Below is a small trained network, with its code and all its weights. Each question gives an input and a class and asks what happens when units are switched off, that is, made to give their printed mean instead of their output.

import numpy as np


def w(rows, s, z=0):
    codes = np.array(rows[::2]) - 128.0
    scale = np.full(codes.shape[1], s)
    scale[-1] = z or s
    return codes * scale


def f(y):
    return np.maximum(y, 0)


def log_softmax(a):
    a = a - a.max(-1, keepdims=True)
    return a - np.log(np.exp(a).sum(-1, keepdims=True))


def net(x, mask):
    res = np.array(x, float).reshape(1, 8) / 4 @ E
    y = f(res @ A[0][:, :-1].T + A[0][:, -1])
    res = res + np.where(mask, y, B[0][:, -1]) @ B[0][:, :-1]
    return log_softmax(res[-1] @ U[:, :-1].T + U[:, -1])


A, B = {}, {}
E = w([
[128,126,130,130,128],'x0',
[129,125,125,129,128],'x1',
[127,128,128,129,126],'x2',
[115,137,164,252,32],'x3',
[170,118,151,46,25],'x4',
[127,128,128,128,128],'x5',
[71,100,251,100,157],'x6',
[254,142,185,158,177],'x7',
],0.004)
A[0] = w([
[114,130,117,153,159,88],'N0',
[119,146,92,54,172,46],'N1',
[124,122,115,126,132,251],'N2',
[92,118,204,113,144,64],'N3',
[104,121,114,173,178,62],'N4',
[174,138,28,148,109,43],'N5',
[38,122,89,109,91,58],'N6',
[103,118,207,116,141,66],'N7',
[181,133,149,38,9,41],'N8',
[249,143,181,159,164,31],'N9',
[95,140,118,112,123,128],'N10',
[137,122,131,99,176,115],'N11',
[88,139,92,202,215,58],'N12',
[107,119,177,122,138,73],'N13',
[23,129,76,109,94,34],'N14',
[120,130,156,214,60,31],'N15',
[91,113,208,111,148,62],'N16',
[118,136,147,184,87,48],'N17',
[124,124,114,125,132,254],'N18',
[179,120,30,149,110,54],'N19',
[118,137,155,182,91,50],'N20',
[146,124,106,33,202,39],'N21',
],0.011,0.0057)
B[0] = w([
[103,104,134,130,155,139],'N0',
[157,109,90,205,81,150],'N1',
[138,174,229,126,75,251],'N2',
[86,181,71,102,127,150],'N3',
[86,86,129,134,178,147],'N4',
[68,197,56,97,127,154],'N5',
[218,111,96,79,171,162],'N6',
[88,181,69,108,136,149],'N7',
[43,56,163,166,238,176],'N8',
[253,86,89,35,172,172],'N9',
[163,141,130,126,150,149],'N10',
[134,106,121,159,90,158],'N11',
[49,53,155,135,210,178],'N12',
[107,163,85,112,131,137],'N13',
[234,93,85,72,179,162],'N14',
[150,81,74,200,56,167],'N15',
[81,180,70,96,120,152],'N16',
[146,105,90,184,90,148],'N17',
[137,173,233,123,71,254],'N18',
[66,191,64,95,126,156],'N19',
[141,104,84,176,91,147],'N20',
[152,75,57,208,75,167],'N21',
],0.034,0.0057)
U = w([
[151,58,38,238,58,33],'0',
[242,89,79,25,209,33],'1',
[27,233,26,74,140,41],'2',
[28,32,163,158,254,51],'3',
[132,152,176,126,102,253],'4',
[129,149,181,127,103,239],'5',
[129,150,172,123,104,206],'6',
[134,142,168,126,106,177],'7',
],0.0057,0.0035)

Each question gives the input, the list of numbers given to net, and the class t.
The units are the neurons (one row each of A and B). Each row of codes is followed by its name. A weight is (code - 128) times the scale printed after its matrix; where a second scale follows, it is the last column's (A, B and U).
mask holds one flag per neuron, in row order. A switched-off neuron (its flag False) gives its mean, the last column of its row in B, instead of its output. The means were averaged over made-up inputs and are rounded, as every weight is.
A unit's drop is (log p(t) with every unit on - log p(t) with that unit switched off) / (log p(t) with every unit on - log p(t) with every unit switched off).
The circuit of an input: a set's keep is (log p(t) with only the set's units on - log p(t) with every unit switched off) / (log p(t) with every unit on - log p(t) with every unit switched off). Starting from the 12 units with the biggest drops (on a tie, the unit counted first), units are removed one at a time, each time the one whose removal leaves the highest keep (on an exact tie, the one counted first), for as long as the keep stays at least 0.8.
units of the circuit, in order: the units of the circuit, biggest drop first
most important unit: the unit with the biggest drop
top k neurons: the k neurons with the biggest drops, biggest first
drop when u is switched off: that unit's drop, to one decimal
input [7,-5,7,4,-8,-4,-7,7], class 3: most important unit => N12
input [-6,-8,-7,6,-7,-6,1,8], class 1: top 2 neurons => (N9, N8)
input [-4,5,0,-1,2,-2,6,-5], class 2: units of the circuit, in order => (N16, N3)
input [-3,4,1,-6,-8,7,6,-6], class 3: top 3 neurons => (N12, N4, N9)
input [0,2,-6,8,-5,-6,-8,-7], class 0: top 2 neurons => (N15, N17)
input [-5,-7,2,-8,-8,-6,0,-3], class 0: top 3 neurons => (N21, N1, N8)
input [4,8,-5,8,-2,0,-7,-4], class 0: top 2 neurons => (N15, N17)
input [-7,-2,-4,-8,1,-2,8,3], class 0: top 3 neurons => (N21, N1, N11)
input [-2,2,1,-7,1,2,-8,6], class 2: top 3 neurons => (N19, N5, N15)
input [8,3,-3,8,8,-8,8,8], class 0: top 2 neurons => (N15, N20)
input [1,4,-1,-4,-3,1,7,-3], class 2: top 3 neurons => (N16, N3, N7)
input [-5,-4,-5,1,3,-3,-6,-3], class 2: units of the circuit, in order => (N5, N19)
input [-8,-3,7,7,8,2,-2,-6], class 3: top 2 neurons => (N8, N21)
input [-2,-7,-4,-6,1,2,-8,-2], class 2: top neuron => (N5)
input [-8,3,-8,-8,-8,-6,5,-7], class 0: top 2 neurons => (N21, N1)
input [4,8,-3,2,0,3,5,-8], class 1: top 2 neurons => (N14, N6)
input [7,-2,7,2,-8,8,-8,0], class 2: top 2 neurons => (N5, N19)
input [-3,-4,3,-4,8,1,-8,6], class 2: drop when N5 is switched off => 0.9
input [-2,7,-5,-6,-8,0,-6,8], class 1: drop when N9 is switched off => 3.7
input [-3,-2,0,-6,0,3,5,-8], class 1: units of the circuit, in order => (N14)
input [0,2,6,-1,-4,-2,-8,7], class 2: drop when N5 is switched off => 0.8
input [-7,5,-1,4,-5,6,-7,6], class 2: drop when N19 is switched off => 0.6
